Each row has a name. Each piece below is followed by the name of the row it came from, unless a question asks for something else. Each question is about the rows just above it. Places in a row count from 0.

Z: [ -2, 825, 382, 274, 181, 152, 556]
T: [ 28, 875, 380, 251, 555, 155, 555]
Y: [-82, 675, -82, 372, 235, 108, 482]
P: [-444,  589,  341,  433,  136,  -63,  275]
N: [-18, 761, 348, 343, 223,  91,  92]
[92] is at row and place | N, 6
Where in the named rows is [181]? | Z, 4
Where in the named rows is [274]? | Z, 3
Which value appears more than once in T? | [555]
Where in the named rows is [91]? | N, 5
Which value appears more than once in Y? | [-82]
q: [ -2, 825, 382, 274, 181, 152, 556] | Z

L: [ 167, -145,  622,   51,  -25, -174,  -82,  443,  181,  145, -140,  213,
  385,   99,  -45,    5,  -75,  105, -132, -502, -380,  270,  434,  502,
 -542, -159,  -42,  -98,   36,  120,   21, -135,   70,  158,   -9, -188,
   -6, -124,  174, -288, -270,  465, -242,   80, -241, -395,  153, -274,
   -7,   22,  150,  132,  216,  138]
B: [-159,   12,  154,  164, -125, -457, -147,  319,  113,  242,  -57,  405,
 -147,  132,  341,  367,  220, -236,  170,   56,  -27,    0,  -76, -331,
  250,   17, -119, -245, -296,  -42,  140,  458, -101, -229,  125,  113,
  243,  174, -431,  171, -298, -252,  369, -277,  568,   82,   31, -199,
  -40,  207,  280, -440,  116,  225]
G: [ 404,  474, -540, -119, -263,  156,  119, -307,  506, -484,  459,  254,
 -348, -258, -685,  806,  695,  -28, -246,   -5, -239,  370,  183,  460,
 -296, -576, -480,   65, -335, -336,   82,   13, -267, -685,  -32, -242,
  472,  145,  171, -528,  -64, -296,  505,   59,  365, -276, -296, -148,
 -662, -225,  351, -261,  390,  595]
S: [ -29,   10,   35,   38,  -25, -116,  -34,   71,   18,   68,  -23,  101,
  -38,   34,   67,   80,   61,  -50,   36,   19,   -6,  -13,   -9,  -84,
   64,    7,  -10,  -57,  -69,   -9,   28,  118,  -22,  -53,   28,   28,
  149,   45, -105,   33,  -67,  -51,   80,  -64,  127,   21,    5,  -47,
   -6,   47,   65,  -98,   30,   51]
M: [-183,  180,   84,   28,  -84,  -53,  -74,   -8, -107, -172,  -39,  102,
  -33,  193,  174, -133,  -53,   72,   32,  151,   16,  -56,   83, -111,
    6,   18,  129,  165, -114,   63,  100, -134,   73,   40,  -11,  114,
 -182,  191, -114,  -38,   61,    1,  -81, -109,   85,  -25,  -71,  -74,
  -80,  118, -125,  -68,  -39,   25]
R: [  17,  118,  247,  234,  -61,  -50,   46,  532, -292,  152,  326, -199,
 -393, -189, -193,  147,  -64,   76,  101,  -26,   71,  143,   42,  335,
 -695,  181,  136, -255,   79,  264,  275, -187,  160, -304, -105,  114,
  209,   -3,    4,   89,  136,  323,  -12,  145, -350, -243, -755,   36,
 -355,   52,  252,  211,  250, -378]
[150] is at row and place | L, 50
The value that R holds more than once: | [136]

kome: [ -69,   -8,  -82,  -59,  -54,  189, -378,  101,  159,  -10,  -52]
dalof: [  -3,   50,  107,   22,   23,   16,   -1, -118,   27,   27,   52]
leka: [ 173,  -32,  -30,   -3,  -13,   96, -243,  178,  -13,   21,  -23]
Lazaz: [  87,   61, -141,  -72,   50,   81,  -66, -414,   77, -251,   28]
Lape: [  10,   84,   78,   89,  -83,  293, -199,   38,   15, -137,   -5]
vomug: [ -87, -190,   50,   57,   65, -182,  902,  129,  266,  -74,   72]
kop: [  12,   19,  -97,  -17,  -32, -159,  -28,  -43,   55,    5,   36]
fumef: [ 139, -183,  -33,  -62,   28,  162,  107,   62,   93,   92,   60]
Vazo: [ 594,  190, -136,  594,    9,   -3,  594,  594, -298,  140,  -56]
pip: [  16,   52,  -24,  -28,  -42,  -63,  215,   48, -216,  -51,    5]
riva: [  73,  117, -183,   40,  -86,   69,  -75, -124,  -27,  -83,   28]
gozo: [ 106,  -15,  108,  -58,  -75,   46,  103, -148,  -21,    0,   98]
Repeated in dalof: | [27]
[101] is at row and place | kome, 7
Where in the named rows is [-86]? | riva, 4
Where in the named rows is [89]? | Lape, 3
[-182] is at row and place | vomug, 5
Which value appears more than once in Vazo? | [594]

timek: [-406,  -25,  166,  225,  106,  190,  115, -268,  -26, -316,  183,    9,
  304,  128,   59,  281,  -25,  187,  204,   72,  177, -185, -214,  -31,
  -72, -183, -124, -163,  -67,  -38,  -92,  -56, -245, -225,  -30,  118,
  243, -102,  315,  116, -203,  -69,   24,   75,  317, -109,  216,  129,
   11,  202]
mirod: [ 308,   51,   21,  209, -103,  -91, -223,  573, -189, -374,    2, -163,
 -328,  267,  399,  104,  272,  140,  -74,   27,   -6,  104, -304, -196,
  360, -148, -263,  220,  104,  263,  -41,  222,  -24, -404,   14, -498,
 -174, -245, -107, -192, -340, -291,  -65,  116,  317,   33, -122,  419,
   -3,  199]
guzin: [  41,  -24,   40,  -75, -126,   49, -107, -180,   74, -426,   38, -148,
   97,   52,   84,  284,  154,  123,   18,  -29,  216, -167,   44, -128,
 -191,   78,    0, -245,  120, -240,   32, -735, -156, -383,   81,  110,
   23, -339,   78,  151, -272,   29,   63,   78,  317,   71,  175, -148,
  100,   48]
Zaf: [-448,   20,  163,  391,  415,  176,  223, -101, -188,   97,   22,   61,
  253, -113,   46,   23, -197,   52,  264,  -12,  -19,  -96, -247,  175,
  318, -291,  -72,  180, -269,  -48, -187,   12,  -95,  161,   56,   99,
  137,  173,  316, -287,   32, -287,  -94,   23,  317, -185,  113,  369,
 -143,   79]
sede: [  76,  571, -583, -286,   79, -242,   69,  558,  -95, -342,  246,  214,
   64,  184,  571,  112,  216,  446,    7,  -47,  571,  -42,   11,  649,
   80,  571,  216, -540,  135, -547, -335,  140,  132,  234,  -29, -479,
 -541,  -25,   65,   63,  226, -312,  -26,   24,  317,  153, -468,    0,
 -150,  120]
dok: [-115,  171,   23,   97,  -78,   44,  184,  240, -224, -119,  149,  214,
 -278, -208,  -24,  -90, -210,   -5,  -11,   54,   -4,   92,  124,  143,
  -46,   54,  171,  -33,  -10, -291,  171, -194,  112,  346,    1,  176,
  296, -107,   54, -139,  194, -331,  -33,   85,  317,  229,  -33, -109,
   24,  230]
The value that mirod holds more than once: | [104]
Row and place of [51] in the named rows: | mirod, 1
q: [ 308,   51,   21,  209, -103,  -91, -223,  573, -189, -374,    2, -163,
 -328,  267,  399,  104,  272,  140,  -74,   27,   -6,  104, -304, -196,
  360, -148, -263,  220,  104,  263,  -41,  222,  -24, -404,   14, -498,
 -174, -245, -107, -192, -340, -291,  -65,  116,  317,   33, -122,  419,
   -3,  199] | mirod
The value that timek holds more than once: | [-25]
Which row holds [-406,  -25,  166,  225,  106,  190,  115, -268,  -26, -316,  183,    9,
  304,  128,   59,  281,  -25,  187,  204,   72,  177, -185, -214,  -31,
  -72, -183, -124, -163,  -67,  -38,  -92,  -56, -245, -225,  -30,  118,
  243, -102,  315,  116, -203,  -69,   24,   75,  317, -109,  216,  129,
   11,  202]? | timek

levun: [ 309,  309, -106, -261,  556,   79]
fivob: [236, -33, 632, 527, 271, 644]
gos: [-329, -417, -206, -416, -329, -329]
mudiz: [ -21, -207, -131, -399,  298, -496]
nuge: [-366,   46,  192, -182, -252,  -49]
Sigen: [ -64, -361,  315,  301, -273,  -43]
pinu: [ 152,  117, -695,  -76,  631, -265]
nin: [-320,  391, -126, -736,  231, -295]
mumu: [-307,  192,   27,  311, -834,  241]
Which value appears more than once in gos? | [-329]
[632] is at row and place | fivob, 2
q: [-320,  391, -126, -736,  231, -295] | nin
[-416] is at row and place | gos, 3
Repeated in levun: | [309]

